Below is a small trained network, with its code and all its weights. Each question gives an input and a class and asks what happens when units are switched off, that is, made to give their printed mean instead of their output.

import numpy as np


def w(rows, s, z=0):
    codes = np.array(rows[::2]) - 128.0
    scale = np.full(codes.shape[1], s)
    scale[-1] = z or s
    return codes * scale


def norm(h):
    return h / np.sqrt((h * h).mean(-1, keepdims=True) + 1e-5)


def f(y):
    return np.maximum(y, 0)


def log_softmax(a):
    a = a - a.max(-1, keepdims=True)
    return a - np.log(np.exp(a).sum(-1, keepdims=True))


def net(x, mask):
    res = np.array(x, float).reshape(1, 8) / 4 @ E
    u = 0
    for l in range(4):
        y = f(norm(res) @ A[l][:, :-1].T + A[l][:, -1])
        res = res + np.where(mask[u : u + 10], y, B[l][:, -1]) @ B[l][:, :-1]
        u += 10
    return log_softmax(norm(res)[-1] @ U[:, :-1].T + U[:, -1])


A, B = {}, {}
E = w([
[129,128,129,129,129,127,125],'x0',
[127,129,129,126,129,128,124],'x1',
[125,113,63,51,98,114,131],'x2',
[90,254,47,121,200,132,200],'x3',
[165,81,89,115,189,189,123],'x4',
[167,162,216,36,181,126,145],'x5',
[72,38,134,122,229,11,120],'x6',
[126,129,128,129,127,129,126],'x7',
],0.0056)
A[0] = w([
[141,143,158,92,183,77,122,94],'0.n1',
[117,217,63,154,225,101,106,1],'0.n2',
[124,97,42,213,123,104,135,25],'0.n3',
[76,177,167,156,81,23,144,10],'0.n4',
[120,90,98,128,229,218,125,40],'0.n5',
[130,150,159,206,188,124,148,94],'0.n6',
[135,94,32,36,92,64,150,21],'0.n7',
[98,88,97,169,178,51,138,21],'0.n8',
[148,129,195,255,184,129,147,37],'0.n9',
[154,48,92,153,182,177,152,47],'0.n10',
],0.0098,0.0036)
B[0] = w([
[153,150,171,173,179,180,125,231],'0.n1',
[86,120,95,105,103,95,252,254],'0.n2',
[47,167,189,222,104,119,111,213],'0.n3',
[191,178,96,118,89,27,91,224],'0.n4',
[169,180,126,117,85,47,93,232],'0.n5',
[83,124,87,68,123,156,92,215],'0.n6',
[71,119,69,44,130,155,52,238],'0.n7',
[195,94,88,188,209,202,106,239],'0.n8',
[88,98,64,28,114,156,59,234],'0.n9',
[162,161,118,126,88,46,102,208],'0.n10',
],0.015,0.0041)
A[1] = w([
[146,8,181,128,89,97,104,69],'1.n1',
[101,98,131,87,111,138,104,49],'1.n2',
[152,140,130,151,113,173,149,4],'1.n3',
[192,138,115,136,93,60,120,77],'1.n4',
[129,142,158,71,156,118,124,70],'1.n5',
[112,45,141,143,196,61,138,62],'1.n6',
[157,134,187,82,171,141,167,70],'1.n7',
[153,135,147,100,132,102,133,79],'1.n8',
[152,144,133,132,74,182,135,22],'1.n9',
[98,95,128,176,108,132,140,40],'1.n10',
],0.017,0.002)
B[1] = w([
[59,132,59,121,145,87,247,223],'1.n1',
[112,90,156,99,173,108,108,215],'1.n2',
[179,147,140,119,144,173,142,153],'1.n3',
[193,128,156,93,100,52,97,253],'1.n4',
[87,129,73,174,47,126,112,217],'1.n5',
[187,250,104,141,168,215,96,192],'1.n6',
[78,88,125,218,107,106,101,188],'1.n7',
[114,125,142,160,121,93,100,178],'1.n8',
[186,180,108,110,160,178,91,204],'1.n9',
[120,80,168,176,129,97,111,155],'1.n10',
],0.017,0.0061)
A[2] = w([
[153,128,135,125,92,169,124,189],'2.n1',
[102,82,153,214,87,142,117,68],'2.n2',
[63,112,123,79,125,166,100,34],'2.n3',
[109,144,127,114,152,126,249,51],'2.n4',
[163,139,140,138,191,179,117,52],'2.n5',
[150,136,160,116,116,163,143,76],'2.n6',
[159,89,104,127,85,155,141,10],'2.n7',
[81,116,129,87,132,152,114,63],'2.n8',
[154,144,153,109,103,181,155,25],'2.n9',
[104,129,121,148,138,115,147,74],'2.n10',
],0.018,0.0011)
B[2] = w([
[111,101,99,136,232,120,90,175],'2.n1',
[52,99,231,206,32,184,91,206],'2.n2',
[121,37,139,36,110,218,123,253],'2.n3',
[165,8,144,193,217,20,214,240],'2.n4',
[248,145,200,128,141,182,132,223],'2.n5',
[155,185,100,141,169,171,142,150],'2.n6',
[96,168,114,154,131,95,129,138],'2.n7',
[124,83,140,34,161,189,116,212],'2.n8',
[105,178,66,172,201,163,97,167],'2.n9',
[161,164,188,88,68,150,150,189],'2.n10',
],0.013,0.0053)
A[3] = w([
[102,114,160,120,180,88,161,22],'3.n1',
[144,137,105,142,144,104,152,88],'3.n2',
[98,95,162,168,153,109,190,88],'3.n3',
[122,174,148,134,145,179,140,84],'3.n4',
[97,120,159,161,123,121,154,98],'3.n5',
[173,112,118,161,200,115,63,109],'3.n6',
[119,95,185,119,181,74,211,5],'3.n7',
[103,124,186,143,111,134,118,53],'3.n8',
[61,181,122,113,165,112,245,38],'3.n9',
[115,166,102,123,108,140,187,104],'3.n10',
],0.012,0.0023)
B[3] = w([
[143,120,124,151,136,130,185,172],'3.n1',
[135,106,203,96,131,107,111,176],'3.n2',
[161,70,163,167,147,115,147,201],'3.n3',
[184,125,163,120,129,136,177,173],'3.n4',
[138,94,157,149,117,155,125,169],'3.n5',
[131,197,189,77,56,171,249,253],'3.n6',
[187,69,139,143,164,96,223,210],'3.n7',
[45,190,200,105,82,151,195,159],'3.n8',
[106,50,114,190,187,100,167,203],'3.n9',
[157,53,134,161,141,116,102,154],'3.n10',
],0.013,0.0055)
U = w([
[135,47,98,163,199,72,245,117],'0',
[221,247,107,149,193,227,126,108],'1',
[166,184,102,88,68,2,61,95],'2',
[60,63,76,19,146,196,81,96],'3',
[50,116,193,224,57,162,87,94],'4',
[161,109,151,106,107,134,136,254],'5',
],0.0087,0.0075)

Each question gives the input, the list of numbers given to net, and the class t.
The units are the neurons (one row each of A and B). Each row of codes is followed by its name. A weight is (code - 128) times the scale printed after its matrix; where a second scale follows, it is the last column's (A, B and U).
mask holds one flag per neuron, layer by layer. A switched-off neuron (its flag False) gives its mean, the last column of its row in B, instead of its output. The means were averaged over made-up inputs and are rounded, as every weight is.
A unit's drop is (log p(t) with every unit on - log p(t) with that unit switched off) / (log p(t) with every unit on - log p(t) with every unit switched off).
The circuit of an input: a set's keep is (log p(t) with only the set's units on - log p(t) with every unit switched off) / (log p(t) with every unit on - log p(t) with every unit switched off). Starting from the 12 units with the biggest drops (on a tie, the unit counted first), units are removed one at a time, each time the one whose removal leaves the highest keep (on an exact tie, the one counted first), for as long as the keep stays at least 0.8.
units of the circuit, in order: the units of the circuit, biggest drop first
most important unit: the unit with the biggest drop
k most important neurons: the k neurons with the biggest drops, biggest first
k most important neurons of layer l: the k neurons of layer l with the biggest drops, biggest first
drop when u is switched off: that unit's drop, to one decimal
input [3,8,4,5,7,2,5,-4], class 2: most important unit => 0.n5
input [-5,6,2,-4,5,8,6,-7], class 4: units of the circuit, in order => 1.n7, 0.n1, 2.n2
input [-4,1,6,-1,-6,-2,-1,-1], class 2: 3 most important neurons => 0.n4, 0.n9, 1.n4
input [-8,0,-1,8,-7,0,-8,-6], class 0: 2 most important neurons => 0.n2, 0.n8
input [4,0,4,5,-5,4,7,-2], class 1: 2 most important neurons of layer 1 => 1.n6, 1.n1
input [-8,-3,-4,-5,-7,8,2,-5], class 4: 2 most important neurons => 0.n1, 1.n7
input [4,8,8,0,8,-5,7,-2], class 2: units of the circuit, in order => 0.n10, 0.n5
input [1,7,3,-8,8,5,-7,2], class 0: 3 most important neurons => 1.n1, 0.n4, 0.n1
input [-3,6,3,3,-3,5,-6,1], class 1: 4 most important neurons => 1.n9, 0.n4, 1.n3, 0.n5
input [-8,1,6,-7,-7,8,-1,-7], class 4: 3 most important neurons of layer 1 => 1.n7, 1.n5, 1.n8
input [-8,-3,-6,-2,0,-7,-4,-1], class 4: 2 most important neurons => 0.n3, 2.n2
input [4,3,4,5,3,-2,7,-3], class 1: 2 most important neurons => 0.n8, 1.n6
input [0,-4,-7,3,5,1,3,0], class 3: 3 most important neurons of layer 0 => 0.n9, 0.n6, 0.n4
input [6,5,8,0,-2,-6,7,-7], class 3: units of the circuit, in order => 0.n7
input [1,-3,-2,-6,-7,-6,-7,-6], class 1: 2 most important neurons of layer 1 => 1.n9, 1.n3
input [-3,-5,2,-1,3,-6,-6,-1], class 1: 2 most important neurons => 1.n9, 1.n3
input [7,8,0,1,-6,-6,-3,-1], class 2: 2 most important neurons => 0.n4, 1.n4
input [-6,-4,-7,2,7,-3,5,6], class 2: 3 most important neurons => 0.n5, 0.n10, 0.n7
input [-2,5,8,8,-3,8,-6,2], class 0: 2 most important neurons => 0.n2, 0.n9
input [-3,3,2,-5,-6,1,8,-1], class 1: units of the circuit, in order => 1.n6
input [0,-5,1,-4,-3,1,-5,5], class 1: 4 most important neurons => 1.n9, 0.n4, 0.n9, 0.n5
input [-2,1,5,-5,4,7,1,-2], class 4: 2 most important neurons => 1.n7, 0.n9
input [-4,0,5,6,0,-2,-5,3], class 0: 3 most important neurons => 0.n2, 2.n4, 0.n9
input [4,-2,-6,-3,2,-6,0,4], class 3: 2 most important neurons of layer 0 => 0.n9, 0.n6
input [6,8,-2,-8,5,6,-5,4], class 0: drop when 2.n5 is switched off => 0.0
input [-5,-7,-3,-8,4,6,3,5], class 0: drop when 1.n1 is switched off => 5.0
input [5,3,4,1,2,6,8,-6], class 1: drop when 1.n6 is switched off => 0.4
input [2,-5,7,2,-8,1,8,2], class 1: most important unit => 0.n8
